Below is a small trained network, with its code and all its weights. Each question gives an input and a class and asks what happens when units are switched off, that is, made to give their printed mean instead of their output.

import numpy as np


def w(rows, s, z=0):
    codes = np.array(rows[::2]) - 128.0
    scale = np.full(codes.shape[1], s)
    scale[-1] = z or s
    return codes * scale


def norm(h):
    return h / np.sqrt((h * h).mean(-1, keepdims=True) + 1e-5)


def f(y):
    return y / 2 * (1 + np.tanh(0.7978845608 * (y + 0.044715 * y**3)))


def log_softmax(a):
    a = a - a.max(-1, keepdims=True)
    return a - np.log(np.exp(a).sum(-1, keepdims=True))


def net(x, mask):
    res = np.array(x, float).reshape(1, 8) / 4 @ E
    u = 0
    for l in range(2):
        y = f(norm(res) @ A[l][:, :-1].T + A[l][:, -1])
        res = res + np.where(mask[u : u + 12], y, B[l][:, -1]) @ B[l][:, :-1]
        u += 12
    return log_softmax(norm(res)[-1] @ U[:, :-1].T + U[:, -1])


A, B = {}, {}
E = w([
[245,225,184,111,122,65],'x0',
[153,99,2,197,52,66],'x1',
[78,222,164,198,97,119],'x2',
[123,174,130,153,49,238],'x3',
[147,248,3,128,241,185],'x4',
[113,110,123,96,109,105],'x5',
[143,89,162,176,207,164],'x6',
[202,119,176,191,231,158],'x7',
],0.005)
A[0] = w([
[152,47,180,111,119,1,132],'L0N1',
[37,117,64,10,145,110,44],'L0N2',
[159,155,98,109,131,206,83],'L0N3',
[158,120,50,102,192,192,120],'L0N4',
[252,38,148,103,205,135,150],'L0N5',
[175,69,249,229,138,189,72],'L0N6',
[109,99,77,143,128,85,9],'L0N7',
[55,129,163,103,226,178,130],'L0N8',
[187,132,151,180,50,81,149],'L0N9',
[164,190,196,90,122,76,57],'L0N10',
[162,97,159,228,119,181,12],'L0N11',
[130,204,190,207,170,95,182],'L0N12',
],0.0083,0.0011)
B[0] = w([
[83,130,41,152,216,14,253],'L0N1',
[106,226,200,133,156,193,198],'L0N2',
[88,132,110,123,157,87,155],'L0N3',
[139,102,70,129,206,96,195],'L0N4',
[73,51,206,92,212,179,243],'L0N5',
[217,133,153,244,76,182,249],'L0N6',
[133,153,143,80,95,204,150],'L0N7',
[143,88,61,78,30,143,198],'L0N8',
[199,52,103,15,106,78,201],'L0N9',
[173,251,154,130,121,152,177],'L0N10',
[169,170,185,94,129,168,170],'L0N11',
[134,135,187,2,165,172,194],'L0N12',
],0.0091,0.005)
A[1] = w([
[218,106,141,132,158,122,54],'L1N1',
[89,123,104,142,38,121,126],'L1N2',
[115,123,46,159,141,142,77],'L1N3',
[182,152,104,121,109,133,143],'L1N4',
[114,125,200,176,93,178,120],'L1N5',
[8,118,131,112,103,165,108],'L1N6',
[118,113,101,140,39,106,57],'L1N7',
[102,68,171,97,150,79,230],'L1N8',
[107,63,152,164,95,57,41],'L1N9',
[83,182,148,165,102,172,184],'L1N10',
[140,66,146,161,116,154,116],'L1N11',
[133,142,64,121,150,211,4],'L1N12',
],0.015,0.0018)
B[1] = w([
[60,101,63,85,140,215,236],'L1N1',
[121,67,98,44,126,84,189],'L1N2',
[161,136,132,206,59,186,185],'L1N3',
[86,142,151,111,166,87,172],'L1N4',
[208,162,133,82,33,147,215],'L1N5',
[90,59,89,49,245,109,222],'L1N6',
[125,32,106,49,104,133,180],'L1N7',
[65,177,112,182,177,155,255],'L1N8',
[115,70,254,174,119,164,204],'L1N9',
[166,54,172,81,164,187,195],'L1N10',
[148,210,186,137,146,70,200],'L1N11',
[100,118,66,238,140,91,227],'L1N12',
],0.013,0.0059)
U = w([
[82,85,91,130,247,185,178],'0',
[145,126,156,147,82,115,14],'1',
[142,91,49,225,83,149,167],'2',
[133,136,139,152,49,110,2],'3',
[224,137,188,78,79,225,196],'4',
[134,188,123,72,108,56,172],'5',
[130,8,115,30,75,95,160],'6',
[107,84,218,191,124,126,93],'7',
],0.014,0.0063)

Each question gives the input, the list of numbers given to net, and the class t.
The units are the neurons (one row each of A and B). Each row of codes is followed by its name. A weight is (code - 128) times the scale printed after its matrix; where a second scale follows, it is the last column's (A, B and U).
mask holds one flag per neuron, layer by layer. A switched-off neuron (its flag False) gives its mean, the last column of its row in B, instead of its output. The means were averaged over made-up inputs and are rounded, as every weight is.
A unit's drop is (log p(t) with every unit on - log p(t) with that unit switched off) / (log p(t) with every unit on - log p(t) with every unit switched off).
The circuit of an input: a set's keep is (log p(t) with only the set's units on - log p(t) with every unit switched off) / (log p(t) with every unit on - log p(t) with every unit switched off). Starting from the 12 units with the biggest drops (on a tie, the unit counted first), units are removed one at a time, each time the one whose removal leaves the highest keep (on an exact tie, the one counted first), for as long as the keep stays at least 0.8.
circuit, biggest first: the units of the circuit, biggest drop first
k most important neurons: the k neurons with the biggest drops, biggest first
top k neurons in layer l: the k neurons of layer l with the biggest drops, biggest first
input [-7,-7,5,-2,-5,-5,7,-2], class 4: 2 most important neurons => [L0N6, L1N5]
input [-1,-5,7,7,2,3,3,-2], class 4: top 4 neurons in layer 0 => [L0N1, L0N12, L0N9, L0N4]
input [-8,-5,-3,0,-4,-1,4,0], class 4: most important neuron => [L0N6]
input [-7,0,-6,0,-5,7,-8,-2], class 0: top 2 neurons in layer 0 => [L0N6, L0N2]
input [-2,-7,8,-7,-5,-7,-7,3], class 4: 2 most important neurons => [L0N10, L0N6]
input [6,6,-8,-2,-2,-8,-2,-1], class 0: circuit, biggest first => [L1N8, L0N5]
input [-6,-7,-3,2,-5,6,-1,8], class 4: circuit, biggest first => [L0N6, L1N5]
input [-3,-6,1,7,-8,-5,-1,-1], class 4: 2 most important neurons => [L0N6, L1N5]
input [4,-4,1,-3,-8,7,8,-7], class 7: circuit, biggest first => [L1N9, L1N6]
input [7,7,2,2,0,-2,3,6], class 4: top 2 neurons in layer 1 => [L1N6, L1N12]
input [5,4,1,-2,3,-2,1,-7], class 6: 2 most important neurons => [L0N5, L0N1]
input [-2,7,7,-3,-7,-3,8,1], class 7: top 4 neurons in layer 0 => [L0N1, L0N9, L0N8, L0N6]
input [-7,-7,-2,5,-1,-6,-1,-8], class 6: top 3 neurons in layer 0 => [L0N1, L0N5, L0N8]
input [-1,3,-3,0,5,5,2,-2], class 2: top neuron in layer 0 => [L0N4]
input [-8,6,6,-1,5,-3,-5,5], class 2: 2 most important neurons => [L1N3, L0N5]
input [0,3,1,-8,-8,-4,3,-6], class 7: top 3 neurons in layer 1 => [L1N9, L1N6, L1N1]
input [7,-3,3,-1,4,3,3,-4], class 4: 2 most important neurons => [L0N1, L0N10]
input [-7,-2,8,-2,-6,-5,0,-7], class 6: top 3 neurons in layer 1 => [L1N2, L1N5, L1N7]
input [-4,8,-6,0,8,-2,2,6], class 2: 2 most important neurons => [L1N3, L1N6]
input [-6,5,6,1,3,5,-1,7], class 2: top neuron in layer 0 => [L0N5]
input [-3,-3,-4,1,7,7,3,1], class 2: top 2 neurons in layer 1 => [L1N12, L1N3]
input [5,-2,1,3,5,0,-1,2], class 5: top 2 neurons in layer 0 => [L0N6, L0N5]
input [6,4,-5,3,8,1,-4,3], class 2: top 2 neurons in layer 1 => [L1N3, L1N6]
